Rows lie near named flat spaces through zero. A row that begins with a name and a colon came from that space; any other row is followed by the name of its block's space that it lies nearest.
perum-lolus: [ 119  238  606  110 -266  -49  -88 -509  234   13  -25 -152  448  229
  356 -234  -47 -560  246 -334  123  -17   18]
tudek-gebuf: [ 108 -105 -114 -210 -108   51  118  138  -64 -150   10   69   14   77
  -77  -30 -189   68   39 -124  108  -32  110]
vasa-gevod: [ 156   57   90 -242 -153  -67  -94 -175 -109   33    6  -74  100  127
    9 -166  -61 -130  130 -150  171 -222  -16]
sevid-zabem: [ -37 -203 -288 -282  436   19  -83  306 -489  -95  127   37   13 -301
   24  122  485  243 -120   33   87  -83  -13]
sevid-zabem: [ -14  180  294   28 -139  164 -284  -60  -45  -65   -8 -110  448   16
  469 -247  239 -287  239 -321   86  -19 -105]
fama-pem: [  20  -63    7  -46 -301   52   83  116  102 -108   32  -47  148  124
   63 -177 -221  -55  156 -257   95  -68   30]
vasa-gevod: [  70   37  -52  -93  165 -169   40  -38  -96  117   33   14 -227  -23
 -254    9  -20  102 -100  154   32 -163   -5]
vasa-gevod: [ -76  -30   49    9  -42 -211   96 -158   84  198   73 -193 -101    2
 -107  -31   23   11   27   78   18 -128 -129]
tudek-gebuf: [ -59  -96 -173    3   63  -27  121  148   10   -6   65   38 -153  -83
  -97   27   84  191  -78   35   17   -9  -26]
sevid-zabem: [-157   96   94  269  163   88 -243   24    1  121 -136   -4    2 -103
   75  148  122   32  -48  324 -282  218 -113]
vasa-gevod: [  15 -152   90  -22   58   92  265  127   54 -275   66  111  172  -93
  217   10  256   72   17 -231  122  239  100]
tudek-gebuf: [  88  -41 -141 -214   21 -103  -70  -14 -257   -9  108 -114   66  -20
  -12  -92  -46 -161   19 -210  113 -352   88]
fama-pem: [ 34 -72  10 -21  49 -64  81 -20  31 -16  47  56 -20  25 -84  24  15  31
 -51   5  73  -5  36]
dupip-dad: [  36  -46  227  -46 -220 -137  252 -199  207   36    9 -123   24  114
  -16  -82 -100  -24  135  -62   83   38  -34]
vasa-gevod: [ -61 -106  -90   13  142 -117  149   52  -13   30   92  -29 -122 -115
  -88   54  131  118  -87   48    8  -35  -10]
tudek-gebuf: [  46   78 -113   48  -66   -4  -40 -135  104   89  -71   77 -189  143
 -218  114 -323  -57 -103  158  -77  -14   64]
fama-pem: [-101   35   65   52   98   43 -240   66 -125   58   14  -78  165  -88
  157  -43  235  -36   49   21  -31  -30 -126]
tudek-gebuf: [ -96   -9 -291   81   72  -65   -6   74  -52  133    2  -41 -322 -161
 -123   52   69  179 -119  152 -145 -108  -69]
fama-pem: [-169  100  159  237  -11 -310   72 -289  165  363   18 -333 -213  -99
  -63  -41   70  -41   26  205 -182 -129 -208]
vasa-gevod: [ -79    6  -70   26  -33  -87 -223   22 -147  178  -13 -181  -32  -86
   10  -96   70   14   60   73 -104 -220 -143]
perum-lolus: [  74 -173 -181  -13  -58 -130   85   45   12   11   16   72 -179   41
 -246    7 -180  111  -88   40    4 -138   92]
sevid-zabem: [ 125   38 -121  -21  -40  165  -83  101  -40 -125 -138  218  -71   73
  -70   63 -226   47  -59   50  -73   96  141]
dupip-dad: [  27   80  -62   40   71   60 -267   33 -133    3  -12   43   90   19
   22  -10  -66 -159  -44  -24  -37 -128   57]
perum-lolus: [-159  -34   73  155   18  109  -50   76   85   28  -83   -6   39  -73
  114  103  170  140   25  190 -148  282 -135]
dupip-dad: [ -26  -90    2   23  -70  -19 -200 -105   36   85   29   22  110   97
   -4   -3  103  -41   -3   28   86  -53  -94]
dupip-dad: [ 170  126  151  -50 -213  -84   95 -217  205   14   17   36   15  304
 -179 -112 -446 -230   41 -124  154 -136  115]
perum-lolus: [ -35  -59 -268 -131  152 -136 -197   37 -299  131  132 -134  -49 -102
  -97  -16   91  -54  -73  -17   41 -387  -33]
dupip-dad: [ -16  -26   10  -49  -76   37  120   15   56  -64   30  -30   52   17
   61  -12  -15   -8   52 -103   54   53    8]
dupip-dad: [ -47  -92 -183  -25   89  -54   15  106 -113   22   50  -39  -99 -110
  -63   38   55   87  -62   30  -37  -98    4]
perum-lolus: [  39   93   67  156 -317 -126  -45 -275  321  212  -54  -22 -135  288
 -242  -72 -429 -136   13   99  -19 -126  -38]
tudek-gebuf: [  39  155  171  -44 -168  162 -406   34 -198  -21 -108  -86  311  -23
  372 -274  198 -124  246 -191   -4  -95 -134]
dupip-dad: [ -70 -159  -84   29  -54   26  119  122   57  -54    9   19  -41  -79
   41   17  141  192    6   -4  -12  112  -46]
tudek-gebuf: [ -60 -216 -413  -39   42  -88  243  185  -14   10   62   34 -371 -125
 -259  124  -40  309 -161  109  -52  -56   35]
dupip-dad: [ -36   -9    1  -16   84    0 -105   -3 -102   41   -8  -44   45  -45
   27   49   79  -16   -3   71  -41   -5  -34]
vasa-gevod: [ 179  170  -40 -177  -18  -58 -186 -228 -136   97  -33   12  -66  148
 -151  -29 -227 -192  -27    8   70 -253   66]
tudek-gebuf: [ -48  -17  205  151 -205   43  -20  -73  162    4 -102  -61  132   34
  175  -53   14  -29  136   -4  -98  169  -69]
sevid-zabem: [ -49  -45   82   64  -98   57  117   47   82  -36 -116  -29  -32  -64
   94   30   34  151   81   85 -139  235  -45]
dupip-dad: [  26   97  187   47   67 -159  141 -280   99  127  -31  -72 -144  -27
  -45   42   71  -18  -23  128  -44   52  -34]
dupip-dad: [ -19  -78  -82 -127  119  203  -82  356 -198 -172  -13  135  106 -119
  120  -14  262  248   28  -16   52  136  -49]
sevid-zabem: [-150  -64  -62  121  232  128  -65  307  -94  -77   16   69   55 -200
  119   74  295  179  -60   84  -92  169  -59]
tudek-gebuf: [  69 -121 -196 -274  378  -53  -42   28 -397  -74  114   33   16 -169
  -24  158  273    1 -147  -19  109 -131  112]
vasa-gevod: [ 185   65  161   35 -194   39  189 -148  362 -109  -32  264   -9  348
 -201   -3 -422  -95  -40  -53  163  140  165]
fama-pem: [ -14 -187  -96  -72   43  106  164  235   55 -163   35  180   16   45
 -106  122  -37  206  -60   43   88  206   58]
sevid-zabem: [  -1 -138 -207  -22  -46  -17  199  164   46  -73   43   63 -161  -27
 -129   14  -90  171  -60  -35   16  -14   64]
fama-pem: [-118  -93   49  190  -96  187 -241  149   66  -31 -113   70  199   34
  136   53   33   50   53  117 -137  231  -80]
dupip-dad: [-176  119   32   82  293  289 -230  244 -256  -73 -141  -23  135 -290
  339  166  358   93   23  183 -276  337  -93]
perum-lolus: [ -84    3  -91  159  -35  -15    1  -25  186  137  -53   52 -212   77
 -218  130 -179  104 -102  270 -121   90  -56]
tudek-gebuf: [ -75  -16 -175   83   68  -27  -32   89   -8   94   -9   10 -193  -55
 -149   75  -46  120  -99  175 -112  -33  -35]
fama-pem: [-122  -18  -21   14   64  -49   -5    3  -47  111   18 -128  -69 -144
   58   12  254  122   19   97  -55    9 -158]
fama-pem: [  -3  221  205  235 -226   82    6 -158  277   11 -107  -21   39  111
  139  -86 -206 -196   88  -74 -111  118   11]
sevid-zabem: [  23   61  -20  -45  275    0 -226  -38 -224   82  -52   72  -68 -114
  -21   98  268   81 -102  217  -49    4  -60]
vasa-gevod: [ -18  108  228  220 -115  117   79  -34  304  -32 -138  112    6  123
   13   47 -181   14   28  130 -115  328    1]
dupip-dad: [ 129   14  -73  -27  -67  -52  157   10  129  -34   11  151 -178  155
 -272  -18 -329   37  -84   -1   77  -68  128]
fama-pem: [-188   77   82  214  103   72 -125   35   58  118  -80  -63    4  -69
   51  133   60   33  -13  270 -220  206 -130]
tudek-gebuf: [  71  -18  208   48 -304   -2  131 -203  287  -53  -29    7  140  229
   39  -59 -244 -168  108 -143   81   96   61]
perum-lolus: [  77   64 -126    1  -93    2 -165  -66    5   59  -23   70  -66  143
 -147  -19 -251 -108  -55    9   12 -168   53]
vasa-gevod: [  81  -10  -93 -127  169   51  114   82  -82 -118   11  147  -77   -6
 -113  126  -60   67 -109   36   48   76  133]
perum-lolus: [ -34   86  -13  -60  281  106   -9  164 -184 -128   87   16  129 -137
  142   39  171  -71  -43 -111   42   23   63]
sevid-zabem: [  60  101  203 -143  102  -97 -181 -301 -184  122  -13 -145  139  -11
  108   -3  188 -192   67   28   45  -99  -66]
fama-pem: [  12  -58  126   22  -41  -76  -92 -104   11   16   74  -57  214   70
   69  -76   37 -183   47 -130   99 -116    4]
perum-lolus: [-123 -179  -69 -121  270  -40   76   76 -102   15  137  -15   34 -103
  -51  184  305  151  -90  129  104   89  -84]
tudek-gebuf: [-138   57  135  209   35  -45 -288  -18  -31  181  -30 -134   97  -89
  129  -86  222  -34   59  116 -133  -60 -194]
fama-pem: [  -3   17  -98   72  -54  -20  -30   49   34   52  -27   31 -146  -13
  -78  -52  -40   90  -31   46  -52  -68  -30]
perum-lolus: [ 203 -108 -126 -169  -39 -181  272  -35   61  -61  106  129 -180  172
 -367  -22 -357    6 -111  -96  201 -213  212]
vasa-gevod: [ -29  -34   65  109 -160  -33  107 -110  258   14   44   -5   50  166
  -61   12 -216 -125    4  -51   48   34   33]
sevid-zabem: [  29   19   25   96  -94  -55  129  -61  157   43  -79   28 -177   51
 -134   22 -200   63  -23  114  -99   65   32]
perum-lolus: [  69  -71   50  -61 -103  -37  175   42   48  -73  -17   14  -25   27
  -37  -64  -87   87   58  -58   35   28   46]
vasa-gevod: [  99  118   79   70 -184  -46  -47 -267  197   79  -39   40  -26  236
 -119  -25 -324 -220  -12  -14   30  -77   66]
perum-lolus: [ -96 -120   38   18  100  -69  -61   45  -88    7  138 -101  189 -119
  160  -69  342  -33   28 -131   93  -98  -83]
tudek-gebuf: [-116 -318 -265 -209  402  -90  -46  370 -518  -66  184 -107   54 -443
  144   -2  697  297  -49  -65   62 -182  -90]
dupip-dad: [ 160  -48  129 -177  -30   16  270   36  -26 -248   42   63  121  -20
  141 -116   76    1   84 -305  179   50  143]
sevid-zabem: [ 122  181  316  196 -493  -73  198 -519  596  101 -120    4  -47  450
 -150  -26 -656 -328   81  -14   -1  115   92]
fama-pem: [  23  -72 -103  -68   36  -77   41   27  -42    9   81   18  -63  -15
  -87  -31   54   56  -48  -45   96 -129    4]
fama-pem: [  35  -77 -126  -71   89  -49  229  105   48  -50   71  128 -198  -18
 -190   36   20  212 -110   32  104   17   35]
sevid-zabem: [ -11 -176  -39 -264  190 -242  200  -25 -226   36  196 -190  -21 -193
   -3  -41  374  104   12 -104  184 -210  -63]
perum-lolus: [  27 -140  -71 -252  294 -109  427  269 -292 -204  138 -101  -76 -351
   87  -34  318  224    5 -192   68  -38  103]
sevid-zabem: [-123  308  295  382 -246   97 -339 -291  322  303 -289  -73  -26  205
    5   61 -299 -145   91  413 -344  242 -205]
vasa-gevod: [ -91  126  228  224  -15  169  -96   25  137  -47  -89   19  194    9
  222   13   31  -99   67   22 -124  260  -36]
[   7   66  -14   61  -96  100  403   23  255 -135  -78   71 -198   27
  -47  121 -285   77  -26   12 -105  298  135]
tudek-gebuf
[  56  -83  -55  -32 -134   24  179  106   79 -100  -28   93 -116  -25
   -2  -86   48  219   30  -75   44   68    3]
perum-lolus
[ -47 -123  -57   13   50 -116  240  -24   71   16   54  -50 -127  -51
 -109  108  -25   73  -65   61  -27   41   39]
vasa-gevod
[  44   40  179   54 -126  269   70   78  156 -240 -131  171  194   92
  200   39  -89  -14   85  -80  -24  385   91]
vasa-gevod
[ 220  109  118 -175  -56    5 -238 -314 -128  -29  -23   29  237  211
   44  -20 -191 -403   32 -164  137 -173  157]
perum-lolus
[  25  -96   66   36 -206 -144  116  -93  199   51   72  -31    0  130
  -94 -132  -98  -15   48 -101  125 -118  -28]
vasa-gevod
[-112   57 -106   -3  310   76  187  259 -153  -85   19  -11 -174 -344
  127   67  367  263  -65   50 -109  158  -41]
tudek-gebuf
[ -61   76  -44  235  -47  -68  246   32  268   89  -68   20 -352    3
 -232   60 -291  145  -89  211 -202  105   19]
perum-lolus
[ -38  103  231  130 -203   16 -293 -265  120  129  -35 -114  270  166
  171  -89  -28 -306  129  -55    6  -46 -109]
dupip-dad
[ -16   10  -48   93  -10   34   88   49   94  -21  -50   61 -120   -4
  -64   64 -112   70  -52   79  -94  106   42]
dupip-dad
[  27   69  -17   47 -156   31 -356 -107  -67  118 -109  -41   66   97
   22  -56 -134 -144   56   53  -96 -137  -46]
tudek-gebuf

Each name stands for a flat space through zero: a line, a plane or more. A row that begins with a name and a colon came from that space; any other row is followed by the name of the space it lies nearest, among the names in its block.
kov-kogi: [ -74   92  -70 -100  134  -58 -117  185  101    3   22  -67   96 -330
  -48   56  -38  -87  114 -201 -230  151   55]
vimu-lebep: [-350  223 -111 -325 -126  -21  -38 -175  -67  178   29  244  154 -160
   65 -196 -295  265  215  236  167  720  128]
vab-mabik: [  23  -53  -12 -178  -24   48  103  -24  122  -26   36   82 -134   41
  130 -235  -30  121   17  126   70  166  134]
vimu-lebep: [-146  -70   27   55   80  104   -9    8   94 -155   60 -153   46   16
  -10   43  -57  -92   -8   94  154 -172   72]
kov-kogi: [ -78   34   28  -71 -309   73   90   26 -166  261  -58   86    1 -365
 -138   -1  -28  134  108  161   65  223  150]
mimaz-koza: [  76    4  -10   -4 -276   16   73 -162 -166  200 -112  228 -202  167
  103  -93   29  164  -59   94   58   45   39]
zuf-ruge: [ -19   10   11  136  104  -52    6 -104  -29 -108   24   36   29  206
  -12   23    9   17   57  -29   76 -116 -126]
zuf-ruge: [ 231 -127   15  -33   70  -74  105  136  157 -101   52  -75 -100  153
  131 -199  118  -21 -142  -19 -172  -59   18]
zuf-ruge: [  15   59  -37 -169  283  -50  -70   43  -12 -124   46 -162  207  -51
   20  125  -44 -231  -12 -194 -103   19 -160]
mimaz-koza: [-103   56  -62   70   24 -133    2    9    8   14   37    8   79   92
    6 -119  -26   35   17   81  -36   14  -13]
vimu-lebep: [ -44  -92  -46  163   98  180   54   46  207    2   44   39 -213  212
  119 -171   50  176  -89  149  201 -253  225]
vimu-lebep: [-174   97  -64 -279   64 -112  169 -355 -196 -128   46  156   38  159
   72 -296 -212   86  238  280  314  201 -148]
vimu-lebep: [-82  77 -49  74 -95  49 -51 -43 -74 181 -54  99 -45 -87 -28  -1 -45 114
  17  70  74  13  51]
vab-mabik: [-148    6  -16  216   37  135 -123   51  133   44   13  -65   31  -83
   -4  140  -39  -11  -12  -59   43 -148  110]
mimaz-koza: [ 440 -210  133  248  -94    8   16   13  -15  -75  -82  -82 -213  357
  105  115  233 -116 -340 -163 -164 -412 -152]
kov-kogi: [ 106   68   -4 -153  -37  -71  -82  -18 -233   45  -83  -56   69 -136
  -33  125  -34 -147  -71  -93 -129   78 -167]
kov-kogi: [ 127   67  -38  -46   24   42 -129  -55  -36   36 -104  189 -222  -90
  105   68   -9   82   76 -290 -133  106  -13]
kov-kogi: [-167  -74  -22    1  102   -1   51    9  138 -149   83 -203  106  200
   24  -32  -11 -212  -88  149  110 -295   45]
mimaz-koza: [  99   72  -14 -183  237 -215  -62 -237 -225 -286  -21   28   80  458
   31   54  -17 -161  -44  -83   24  -26 -396]
mimaz-koza: [ 284 -177   26  148  325  -81   71   94  282 -323   76 -175 -169  249
   45 -126  177 -184  -93 -124 -109 -541 -149]
vab-mabik: [-178  -29   87  193  -43 -104  -73   71  107 -151   84 -106  241  161
 -176  142   32  -40   -3   74   -6   34   -6]
kov-kogi: [ -63   51  -18  -84 -101  -35  122  122   -7  206   59   32  145 -238
  -75 -155  -17  161   73  166  -14  325  114]
vab-mabik: [-198   81  -46   66  -52  -60   82 -139 -186   86  -23   84   72  137
 -141    5    5   19   98  182  210 -167  -51]
zuf-ruge: [ 121 -142    3  216 -122   86  122  -54  101  147  -29    4 -163  466
  107  -76  181   -4 -315  176  134 -480   56]
vab-mabik: [ 304  -59  103  -97   66 -163   16 -105  -39 -236   12   21   -1  271
   52  -19   55  -42  -61 -115 -117  136 -292]
mimaz-koza: [-344   71  -42  113   13   81  -25  163  110  107   77  -58  181 -340
 -164   52  -72   73  187   83   77   81  233]
kov-kogi: [ 304 -186  150   61  139 -108   59   86   31 -369   31 -216  -21  115
  -45  118  163 -261  -52 -226 -200 -281 -215]
vab-mabik: [ 504 -287  191  211  -70  -21  121  -68   99 -212  -23 -176 -220  253
   52  -11  191 -212 -253  -50  -82 -525 -263]
mimaz-koza: [ 256   14  -73 -358 -200  -66  225 -228 -254  144 -120  251 -362  -81
  240 -424  -74  137   63  124   -7  175  -45]
kov-kogi: [ 134  -16    3    0  211  -88   34   42   23 -183   12  -42  -80 -128
  -83  -17   60 -101  159 -175 -103 -192 -142]
kov-kogi: [-219  154  -99 -154  -15   -2 -146  -18  -54  118  -32    7  101 -223
  -64   36 -151  -34   50   73   35  162   38]
zuf-ruge: [  36   21  -63 -216    3  -51   35  -49   30   23   16   22  -25   33
  161 -218  -85   12  -58   93  -28  178    3]
zuf-ruge: [ -87  -53   -3  216 -159   49  -19   24   69  118  -36 -125  -38  -43
 -119   34   35 -117 -120  191   86 -419   63]
vab-mabik: [ 124   48  -84 -225  152  -87    7 -228 -159  -88  -86   63 -132  294
   96  -30   12 -188  -61  -61   51 -257 -243]
mimaz-koza: [-176  -90   92  273 -109  163   -2 -111   85  -47   27  -38   27  159
  -62  147  -13   16  -12  141  274 -231   75]
vab-mabik: [-270  107  -85   56   37  -63   11 -214  -69   30   36   44  119  204
  -73 -131 -129   48   45  339  320 -116  -91]
mimaz-koza: [-405  -14   11  464   72   37  -16 -147   66  -76  119 -190  280  376
 -202   63  -69  -52  -80  447  484 -529  -71]
zuf-ruge: [ 396 -112  209   11  -94   23  -47 -245 -148 -206  -95   54 -124  148
   44  251   43  -86  -48 -274  -49   19 -335]
vimu-lebep: [ -48  180  -99 -244   26   54 -172 -242  -67  120  -83  199  -21  -66
  191   80 -192   11   77 -209   -7  314  -77]
zuf-ruge: [-421  160 -133  -64  113   90 -157    6   46   80   38  -77  199 -237
  -46   70 -215  -59   99   96  153   59  135]
mimaz-koza: [ -36   37  -41   17  -54  -87   30    7  -28  134   19 -127  162  -92
  -38  -69  -48 -116  -81  144  -24  -79  -79]
zuf-ruge: [-111   10   44   51   29   53  -83  -28   -2  -63   19 -104  165  -55
  -43  220  -60 -128   23  -91   28  -12  -41]
vimu-lebep: [-237  124  -56  -49 -103  -66    3 -136 -240  146  -45  -72  219 -111
 -174  112  -96 -190   48  174  144 -142 -117]
vab-mabik: [-218  184  -86 -202 -130  -12   15 -227 -226  220  -33  199  122  -20
   25  -76 -182  150  105  193  199  364  -13]
mimaz-koza: [   3   62  -16    5   78  -28   73 -140 -190  -20  -19  105  -40  -15
  -79  -52  -29   85  161   51  158  -55 -139]
vimu-lebep: [ 291   -6  -10 -314   35 -220   96  -55  -27  -57    7  -43   18   27
  109 -214   -3 -153  -76  -24 -210  146 -246]
vimu-lebep: [ 176  -53   38   96   58  -39   81 -302 -222 -124  -92   31 -118  439
   22  140  109 -205  -64  -97  138 -539 -325]
kov-kogi: [-223  149  -70  -64   27  -34  -88 -176  -99   15    5  181  103  187
   86   -1 -144  147   93   22  116  309  -11]
zuf-ruge: [-265    9  -73  -35 -153  122   34 -137  125  152    7   47  -47   72
   54 -149 -112   47  -35  337  286  -85  195]
zuf-ruge: [ -94   31   42  -34   28 -100  -17   56    9  -96   76  -43  189  -26
 -180  -18  -27   51   59  155   49  214  -48]
vimu-lebep: [-109  102  -33 -176 -131 -110  -19 -107  -35   48    4  194   43   52
   56 -144 -111  179   96  100   -6  476   31]
vab-mabik: [-196  -76   45  -49   87  142    6  104  324 -192  171   55   49  130
  174 -129  -86  283   73   63   98  491  329]
zuf-ruge: [ 308 -153  131   63  134  -20  -36   48   99 -287   23 -216  -46  -24
  -19   87   63 -210  -97 -163 -131 -222 -215]
mimaz-koza: [ 311   21   52 -178  -19  -73   29 -147 -203  -63  -65  158 -137  -83
  116  -72  -48   98   91 -182 -125  317 -216]
zuf-ruge: [ -99   52  -14  -28   16   64    7  -51  -79   32  -16   33   39 -172
   17  111  -64  -25  161 -141   14   52   26]
zuf-ruge: [ 218  -29   67   86 -180  -80   39  -35 -189   56 -118   32 -132 -149
 -113   99  104  -83   42 -132 -148 -179 -150]
kov-kogi: [-103  141  -39 -137   90  -24 -187   46  -81  -18  -36    9  117 -268
  -62  213  -89  -74  137 -247 -145  247  -30]
kov-kogi: [ 227 -136  124  196   85   40  -51    7  121 -245    2  -33 -136  106
   62  144   92  -42   -4 -293 -124 -151  -89]
vimu-lebep: [ -41   44    3   86  213  103 -200  -45   45 -142   -5    4    1   34
   22  221  -55  -19   37 -228   39  -35  -63]
kov-kogi: [-179   15   59  109   63   34  -78  213   79  -51   78 -159  273 -293
 -170  263   -3  -75  130 -162 -104  123   91]
mimaz-koza: [-192   25   57   23  -13  163  -66 -199  -68  -70   -1   95   44  146
  -69  165  -92  107   68  115  348   76    4]
vab-mabik: [ -12  -27  -30  -24  -36   60  -47  198  184   70  -17  -24  -93 -203
   11   40   67  -40    3 -143 -184  -11  217]
mimaz-koza: [-187  148  -84 -324 -214  -38  -34   22 -123  236  -29   73  143 -308
   73  -70 -176   56   58   69 -110  564  158]
vimu-lebep: [ 342 -150   24  -26   64  -48   71  174  212  -75   28  -79 -158  110
  197 -155  150  -53 -190 -161 -292  -64   23]
vimu-lebep: [-205   59  -86  -96   23   55  -46  -58  134   17   38  135  -32  116
  169 -132 -116  157   48   62   85  246  187]
kov-kogi: [-125   18  -71    0  224 -115  -49  -55   92 -187   67  -67   84  457
   -1  -81    8  -92 -124  166  131 -219  -95]
kov-kogi: [ 147   46    5 -150  182  -85  -67  -67  -42 -213  -18  118  -69    1
  155   67  -30  -16  178 -422 -230  252 -137]
vimu-lebep: [ 153  -44   72  115 -187 -151  100 -183 -207  -42  -94  180 -137  383
  -25   40  156   25    7  -49  -27 -149 -166]
mimaz-koza: [ -77  -15   12   52  184   81  -33   51  119 -160   60    6  -34  -28
  -50   14  -10   86  122  -31  101   -6   68]
vab-mabik: [ 248  -43  120 -102    8  -25  -10 -129 -165 -138  -64 -105   56 -106
  -19  280   14 -299   23 -310 -131  -79 -307]
vab-mabik: [-103   95  -76  -41   82  -50  -81  137  140   69   39    2   84 -246
  -31  -30  -44   22  109  -93 -149  180   83]
vab-mabik: [ 247 -121   63   -9   67  -68  191  -91  -82 -162   33    6  -88  363
  114 -176   90   34 -101   77   59 -108 -155]
zuf-ruge: [   1   68  -76 -225 -139 -232   24   -5  -49  104  -27  -12   54    8
  -56 -204  -15  -96  -88  224 -105   87  -72]
vab-mabik: [ 389 -171   87  143   23 -141  173  146  -54 -122   -6 -108 -158  130
  -70 -132  243  -48 -138   11 -159 -348 -149]
vimu-lebep: [  54  -32  -47  104   93 -203  187 -196 -158  -92   26  -34    8  556
   18 -247   66  -71 -144  306  194 -451 -263]
[-168    3   24  120  -56  -32   14 -120   37  -20   46   26  104  279
 -129  -29   -6   64  -28  293  255  -81  -38]
zuf-ruge
[ 118 -159   59  159  -87   57   35  320  336   14   64  -87 -127 -172
   19 -129  123  109  -77   -5 -205   21  273]
vab-mabik
[ 481  -52    4 -238 -117 -112  106 -141 -211   31 -181  183 -372  151
  183  -67  161  -97  -86 -267 -256 -105 -195]
mimaz-koza
[-126   78  -15  -63  -97   73   89  -80 -189  196    6   19  143 -235
  -42  -32 -129   88   86  178  180  176   11]
vimu-lebep
[ 367    4   17 -282 -100 -150   75  -48 -145  -14  -81  285 -262   78
  181 -218   63  215   33 -162 -254  464  -74]
zuf-ruge
[ -11   31   -4   65  -11   35   11 -170  -82   26  -15  119  -53  124
   45  -56  -60  134   27   85  169   12  -66]
zuf-ruge
[ 171 -130  157  -60  -97  125  -11  -29   49 -136    9  -13  -29   35
  138  125  -10   21  -66 -147  -49  263   18]
vab-mabik
[-325   92  -48   95  -13  116 -141  -28   18   64   -4   21   90  -88
  -55  161 -113   31   90   20  142   19  141]
zuf-ruge
[-164   38  -37 -103 -152  -29   69   56 -108  140  -20  -30   72 -139
 -147  -36   -1  -31   18  226   67    1  107]
kov-kogi
[ -46   -2   32   50  -22 -121    2  -20   12  -86   37    6  107  199
  -39    9   28   -2    1   29  -28   65  -57]
zuf-ruge
[ 658 -178   17  -22 -402  147  190  104  -31  411 -227  239 -698 -226
  248 -264  253  208 -216 -139 -297 -141  181]
mimaz-koza
[ 157  100   21 -235   38  -15  -42 -142 -104   53  -15  162   90   -3
  104   53  -74   94   38 -180  -54  482 -177]
vimu-lebep
[  45  -84    8  129  -81   50   24   82   68   59  -45  -18 -122  129
    0   74  155  -62 -118  -47  -51 -298  109]
mimaz-koza
